Here is a tiny trained network, its code and every weight. The questions are about switching its units off for an input and a target symbol, where a switched-off unit gives its printed mean instead of its output.

import numpy as np


def w(rows, s, z=0):
    codes = np.array(rows[::2]) - 128.0
    scale = np.full(codes.shape[1], s)
    scale[-1] = z or s
    return codes * scale


def norm(h):
    return h / np.sqrt((h * h).mean(-1, keepdims=True) + 1e-5)


def f(y):
    return y / 2 * (1 + np.tanh(0.7978845608 * (y + 0.044715 * y**3)))


def softmax(a):
    e = np.exp(a - a.max(-1, keepdims=True))
    return e / e.sum(-1, keepdims=True)


def log_softmax(a):
    a = a - a.max(-1, keepdims=True)
    return a - np.log(np.exp(a).sum(-1, keepdims=True))


def net(x, mask):
    ids = ['ΔΠΣΦγεηθμτω'.index(c) for c in x.split()]
    T = len(ids)
    res = E[ids] + P[:T]
    u = 0
    for l in range(2):
        q, k, v = (norm(res) @ M[l].T for M in (Q, K, V))
        z = softmax(np.where(np.tri(T) > 0, q @ k.T / 4**0.5, -1e9)) @ v
        res = res + np.where(mask[u], z, O[l][:, -1]) @ O[l][:, :-1]
        u += 1
        y = f(norm(res) @ A[l][:, :-1].T + A[l][:, -1])
        res = res + np.where(mask[u : u + 8], y, B[l][:, -1]) @ B[l][:, :-1]
        u += 8
    return log_softmax(norm(res)[-1] @ U[:, :-1].T + U[:, -1])


Q, K, V, O, A, B = {}, {}, {}, {}, {}, {}
E = w([
[117,105,139,89,152,96,100,89,127,187,141],'Δ',
[104,168,65,96,142,39,96,153,179,66,99],'Π',
[143,38,185,143,148,79,123,86,167,180,96],'Σ',
[183,124,187,141,132,155,100,114,165,172,127],'Φ',
[135,89,153,209,113,95,136,191,78,146,127],'γ',
[124,185,138,143,101,157,141,62,99,140,93],'ε',
[55,7,210,79,169,164,91,131,120,69,143],'η',
[215,86,101,87,45,144,127,105,214,126,194],'θ',
[120,32,5,130,85,169,123,159,211,196,126],'μ',
[128,160,51,159,83,34,136,124,170,135,153],'τ',
[84,68,127,119,90,95,159,56,200,138,140],'ω',
],0.02)
P = w([
[65,176,212,57,95,86,12,117,80,94,127],'0',
[71,111,107,140,114,132,113,210,174,92,51],'1',
[96,90,161,129,110,99,48,81,93,130,119],'2',
[90,84,109,144,129,132,139,202,177,95,66],'3',
[100,80,159,122,106,106,77,73,92,155,128],'4',
[110,89,113,142,131,146,172,204,172,95,90],'5',
[105,79,156,115,106,126,100,81,86,177,136],'6',
[108,99,114,159,139,163,191,199,167,92,114],'7',
[109,85,156,103,96,137,126,91,78,202,146],'8',
[72,120,132,152,143,164,205,205,158,95,116],'9',
],0.011)
Q[0] = w([
[113,123,111,108,79,123,192,212,179,173,72],'0.h0',
[97,188,158,213,144,111,147,136,76,223,129],'0.h0',
[134,199,150,113,187,76,132,157,107,2,149],'0.h0',
[139,219,102,135,172,118,131,121,110,140,161],'0.h0',
],0.0071)
K[0] = w([
[77,164,161,42,155,172,165,180,2,123,165],'0.h0',
[107,94,120,157,199,147,142,131,99,70,198],'0.h0',
[101,189,126,88,94,78,37,150,163,92,95],'0.h0',
[103,134,133,120,79,91,86,196,124,148,174],'0.h0',
],0.0077)
V[0] = w([
[99,120,165,138,184,160,79,111,157,3,132],'0.h0',
[122,33,158,95,80,135,175,158,68,102,113],'0.h0',
[112,159,120,155,163,48,99,209,152,152,204],'0.h0',
[157,178,96,106,135,129,189,68,135,101,158],'0.h0',
],0.0049)
O[0] = w([
[120,78,189,33,137,152,118,113,132,75,168,138],'0.h0',
[2,92,228,80,82,121,109,56,166,32,137,162],'0.h0',
[135,44,109,54,51,94,94,166,127,149,114,2],'0.h0',
[86,88,68,142,110,183,78,69,179,155,120,29],'0.h0',
],0.0074,0.0034)
A[0] = w([
[183,254,200,76,143,164,71,64,94,175,160,15],'0.n0',
[115,196,36,154,136,138,151,181,150,110,75,52],'0.n1',
[91,93,59,133,87,67,201,178,164,87,184,60],'0.n2',
[71,92,136,220,101,65,153,102,148,92,153,111],'0.n3',
[151,126,56,92,58,77,82,73,79,136,171,251],'0.n4',
[64,82,104,78,209,119,123,187,176,212,124,90],'0.n5',
[95,122,172,73,159,148,158,120,207,25,141,83],'0.n6',
[158,104,111,199,157,61,115,187,97,61,142,142],'0.n7',
],0.0077,0.0022)
B[0] = w([
[202,26,59,183,169,129,95,125,140,102,92,254],'0.n0',
[97,128,165,54,94,174,95,105,170,68,61,177],'0.n1',
[94,158,137,77,218,38,141,80,57,140,85,185],'0.n2',
[254,158,70,91,90,168,164,176,102,184,133,190],'0.n3',
[69,191,181,97,177,186,130,131,86,216,125,197],'0.n4',
[140,125,114,216,67,108,187,90,134,81,144,221],'0.n5',
[153,124,34,77,113,115,174,122,103,116,121,193],'0.n6',
[118,162,127,71,94,186,72,130,125,80,140,144],'0.n7',
],0.0081,0.0057)
Q[1] = w([
[106,122,117,105,102,163,250,153,122,48,94],'1.h0',
[80,131,161,96,83,142,43,109,179,183,151],'1.h0',
[124,179,150,141,114,115,91,230,187,105,154],'1.h0',
[159,157,122,115,93,95,241,189,168,101,144],'1.h0',
],0.012)
K[1] = w([
[108,72,217,93,128,186,190,167,56,86,142],'1.h0',
[120,178,145,138,130,49,2,33,172,157,47],'1.h0',
[113,82,110,68,123,11,18,215,114,97,102],'1.h0',
[82,59,202,111,129,108,134,199,17,126,170],'1.h0',
],0.008)
V[1] = w([
[102,48,123,94,101,186,131,183,74,133,102],'1.h0',
[78,98,105,118,137,133,80,81,159,93,140],'1.h0',
[179,172,132,124,48,144,128,149,2,117,109],'1.h0',
[98,111,116,148,112,131,123,132,76,66,166],'1.h0',
],0.0083)
O[1] = w([
[178,109,88,199,197,177,194,94,78,109,136,254],'1.h0',
[125,188,144,105,152,144,213,192,116,112,173,166],'1.h0',
[165,150,79,176,154,102,60,67,12,73,120,224],'1.h0',
[52,130,109,146,138,127,162,117,87,202,126,154],'1.h0',
],0.011,0.0038)
A[1] = w([
[115,135,154,96,185,141,60,137,110,218,167,91],'1.n0',
[168,178,249,145,101,164,89,136,81,145,164,101],'1.n1',
[129,81,64,63,140,121,186,84,129,154,153,5],'1.n2',
[117,91,198,140,156,131,116,132,60,152,122,125],'1.n3',
[85,210,65,101,216,136,175,175,96,81,146,38],'1.n4',
[125,75,127,94,87,174,110,120,141,188,234,206],'1.n5',
[138,150,138,137,183,126,130,194,236,97,131,35],'1.n6',
[155,147,211,80,155,67,148,88,153,144,231,158],'1.n7',
],0.011,0.0031)
B[1] = w([
[158,77,89,89,81,202,165,147,100,143,36,198],'1.n0',
[80,195,198,140,72,117,183,245,102,36,96,198],'1.n1',
[122,118,193,125,91,178,127,136,65,164,171,231],'1.n2',
[62,58,107,86,143,91,120,87,131,163,186,254],'1.n3',
[157,82,158,205,177,175,116,137,183,170,182,249],'1.n4',
[138,92,131,164,232,162,129,98,98,62,130,216],'1.n5',
[91,93,107,105,94,110,75,132,7,119,158,167],'1.n6',
[103,155,82,197,76,103,71,58,182,138,90,217],'1.n7',
],0.011,0.0046)
U = w([
[25,26,35,99,101,171,152,143,124,165,66,77],'Δ',
[97,181,139,101,214,117,76,127,174,207,148,253],'Π',
[157,149,191,125,29,212,42,19,129,170,246,108],'Σ',
[174,181,135,53,75,131,165,115,77,241,123,192],'Φ',
[94,108,175,209,228,180,242,176,114,203,166,145],'γ',
[44,103,135,34,217,96,161,52,171,3,219,158],'ε',
[58,144,234,174,103,97,102,203,36,141,163,159],'η',
[112,133,23,228,246,82,95,67,41,145,114,78],'θ',
[134,158,209,150,115,222,163,100,145,49,54,94],'μ',
[59,142,196,226,110,19,152,77,197,148,148,153],'τ',
[232,14,191,153,122,123,101,166,155,142,114,111],'ω',
],0.0059,0.0045)

Each question gives the input, a string of symbols that net reads in full, and the target symbol t.
The units are the heads (4 rows each of Q, K, V and O) and the neurons (one row each of A and B). Each row of codes is followed by its name. A weight is (code - 128) times the scale printed after its matrix; where a second scale follows, it is the last column's (O, A, B and U).
mask holds one flag per unit, layer by layer, with each layer's heads first. A switched-off unit (its flag False) gives its mean, the last column of its rows in O or B, instead of its output. The means were averaged over made-up inputs and are rounded, as every weight is.
A unit's drop is (log p(t) with every unit on - log p(t) with that unit switched off) / (log p(t) with every unit on - log p(t) with every unit switched off).
The circuit of an input: a set's keep is (log p(t) with only the set's units on - log p(t) with every unit switched off) / (log p(t) with every unit on - log p(t) with every unit switched off). Starting from the 12 units with the biggest drops (on a tie, the unit counted first), units are removed one at a time, each time the one whose removal leaves the highest keep (on an exact tie, the one counted first), for as long as the keep stays at least 0.8.
circuit, biggest first: the units of the circuit, biggest drop first
most important unit: the unit with the biggest drop
top k neurons: the k neurons with the biggest drops, biggest first
k most important neurons of layer l: the k neurons of layer l with the biggest drops, biggest first
input ε ε Φ Φ μ γ Σ μ ε μ, target θ: circuit, biggest first : [1.h0, 0.n7]
input μ ε ε θ, target Σ: circuit, biggest first : [0.n2, 1.n2, 0.n0, 1.n7]
input Δ ω Δ θ ε ε Δ Σ, target ω: circuit, biggest first : [1.h0, 0.n3]
input γ Π μ ε Π ε, target θ: circuit, biggest first : [1.h0, 1.n2]
input ε Φ ε, target ω: circuit, biggest first : [0.n0, 1.h0, 0.h0]
input ε ε ε ε ε τ ε ε Φ, target ω: circuit, biggest first : [0.n0, 1.h0, 0.n6, 0.n5]
input ε μ Δ η Δ γ θ ε γ Δ, target θ: circuit, biggest first : [1.h0]
input Φ ε η ε τ, target Φ: circuit, biggest first : [0.n3, 0.n4]
input Φ ε μ ε Σ, target τ: top 2 neurons : [1.n7, 0.n0]
input μ ε μ Δ Π μ ε Π, target ε: circuit, biggest first : [0.n1, 0.n2, 1.h0]
input Σ Φ ε θ ε Δ, target τ: circuit, biggest first : [0.n5, 1.h0]
input Δ Φ μ ε ε Δ Δ, target Δ: top 2 neurons : [1.n0, 0.n4]
input ε ω Σ μ ε ε μ θ, target Σ: circuit, biggest first : [1.n2, 0.n2, 1.n7, 0.n0]
input η ε ε ε ε Δ Σ Δ μ, target γ: 3 most important neurons of layer 0 : [0.n0, 0.n5, 0.n4]
input ε Δ Π Δ τ, target Φ: top 2 neurons : [1.n0, 0.n3]
input Δ η γ, target η: 3 most important neurons of layer 0 : [0.n7, 0.n0, 0.n5]
input ε Δ τ Φ, target η: most important unit : 1.n1
input Δ Σ ε ω μ η ε γ Σ Σ, target θ: circuit, biggest first : [1.h0, 0.h0, 0.n3]
input Δ Φ Δ θ Σ, target τ: top 2 neurons : [0.n0, 1.n7]
input μ ε γ Δ ε, target η: 4 most important neurons of layer 0 : [0.n6, 0.n4, 0.n1, 0.n3]
input μ Δ ε Φ ε θ ε ε ε ε, target μ: top neuron : [0.n1]
input ε ε ε Δ ε η η μ ε, target ε: top 2 neurons : [0.n0, 1.n3]
input ε Δ γ Δ ε, target Δ: 3 most important neurons of layer 0 : [0.n5, 0.n0, 0.n1]
input ε Δ ε τ η Δ θ, target μ: top 4 neurons : [0.n4, 1.n1, 1.n5, 1.n0]
input ε Δ ε ε ε Φ τ η μ, target γ: 2 most important neurons of layer 0 : [0.n0, 0.n5]
input ε Σ Δ, target Δ: top 4 neurons : [1.n0, 0.n0, 1.n3, 0.n4]
